[128 = 0]

123  118  124  132  128  121  129  109  142  139  132  118  133  123  132  123  136  135  130  120  126  126  133  146  129  134  136  116  136  136  130  140  122  132  125  128  123  127  115  116  120  133  139  133  124  122  124  119  133  124  122  121  114  120  122  136  129  131  114  131  127  123  110  134  132  128  125  136  129 | Q581/T
131  121  125  132  137  125  121  108  128  129  137  136  147  127  136  131  129  140  123  129  134  120  147  144  137  134  125  125  131  114  126  211  135  167  122  108  127  121  95  135  134  138  153  129  135  118  156  131  130  124  125  120  140  128  121  93  126  140  146  135  120  98  143  130  126  114  123  140  137 | Q889/Y
132  128  124  119  135  115  130  104  137  124  122  156  143  124  141  135  129  130  113  131  134  122  120  153  128  133  122  120  128  115  127  136  103  126  130  128  121  134  123  115  132  135  150  134  133  109  135  99  138  132  119  92  114  108  85  123  120  130  133  154  122  107  111  140  128  115  130  144  128 | Q581/E
130  123  128  130  129  120  127  125  127  129  128  133  142  134  132  134  132  135  125  129  130  124  136  143  142  131  135  115  135  123  125  194  133  140  115  122  126  124  127  132  126  142  148  129  130  111  145  122  132  114  125  113  127  144  115  93  104  136  142  137  120  115  151  127  129  119  123  132  128 | Q889/Y
127  131  126  122  141  115  143  93  141  124  127  142  136  128  138  130  130  136  108  123  124  114  126  148  137  127  135  118  143  124  137  147  100  131  129  128  124  136  120  110  127  116  136  128  124  112  140  101  133  120  126  81  118  122  105  137  118  140  136  155  132  122  119  132  130  118  140  141  129 | Q581/E
126  117  121  132  132  127  120  116  137  117  133  130  141  131  144  127  132  142  124  127  130  121  145  152  145  122  139  126  134  116  120  215  137  152  110  131  126  128  129  127  128  143  151  129  129  108  147  128  131  114  119  124  135  135  117  98  129  138  128  136  130  115  139  125  131  120  126  137  134 | Q889/Y
128  123  121  132  140  113  127  119  136  124  131  134  139  131  127  128  122  152  126  133  126  122  134  149  145  132  114  124  139  125  130  205  127  140  125  124  126  127  111  124  143  140  138  127  123  114  148  130  150  118  124  123  134  137  116  120  126  136  139  142  122  118  140  125  129  122  127  132  116 | Q889/K
128  114  124  133  130  123  120  114  131  123  132  121  146  130  131  129  130  139  118  126  134  123  144  142  136  128  129  126  129  120  128  184  122  147  122  121  128  123  134  110  133  134  153  125  125  104  147  127  133  123  123  117  134  121  120  108  125  134  145  135  126  111  134  129  131  123  128  143  131 | Q889/W
128  122  106  136  125  131  105  145  121  129  134  134  137  119  131  130  124  125  129  133  133  143  101  137  122  134  134  117  117  133  133  119  132  115  126  135  128  136  137  116  120  108  127  122  125  123  122  151  135  130  125  175  128  98  128  129  125  123  116  131  122  125  127  123  129  122  140  133  132 | Q581/T
125  122  129  134  136  115  146  92  148  128  125  147  131  133  149  131  135  132  112  120  116  110  140  163  142  129  122  120  151  126  123  184  115  140  131  117  131  119  116  119  129  145  136  132  140  114  148  104  126  111  131  62  122  143  113  132  121  138  142  143  124  117  125  128  136  121  125  140  135 | Q581/T
128  127  122  138  141  119  133  98  137  131  115  150  145  129  133  135  130  138  114  128  129  112  121  154  140  132  130  119  134  117  127  184  117  121  131  126  125  123  133  125  127  143  138  130  133  111  147  108  128  119  130  86  120  127  110  112  119  144  143  155  126  102  147  129  126  115  127  140  128 | Q889/K
134  125  123  136  132  122  128  124  128  121  132  135  165  124  133  129  134  129  121  127  129  133  123  150  135  132  131  115  149  121  127  138  114  131  125  132  121  126  128  125  123  129  155  124  125  109  138  128  134  122  107  130  120  117  118  122  123  129  131  141  126  123  125  150  122  119  141  137  132 | Q581/E
126  126  131  131  144  123  128  82  140  137  119  143  140  138  139  134  136  147  114  125  128  102  152  159  138  131  124  115  142  116  110  215  133  140  122  114  119  125  133  123  132  158  142  137  144  108  169  106  125  116  128  70  138  141  109  89  124  136  155  147  123  89  148  135  129  119  127  144  124 | Q889/W
132  121  125  131  131  117  111  130  129  128  136  132  143  127  133  128  126  134  129  132  133  126  135  139  141  127  139  123  128  117  124  184  126  138  119  132  127  125  131  133  107  129  154  118  126  116  148  137  134  126  117  140  138  126  124  103  131  121  134  133  120  115  134  125  127  122  125  136  127 | Q889/W
128  129  125  130  127  123  128  112  131  142  138  117  136  133  136  124  129  120  117  124  123  131  147  141  127  133  125  118  131  132  136  131  113  143  130  145  128  133  129  111  126  148  151  129  135  116  135  115  136  124  124  106  115  105  123  134  137  141  131  128  129  118  119  138  132  126  124  139  139 | Q581/T
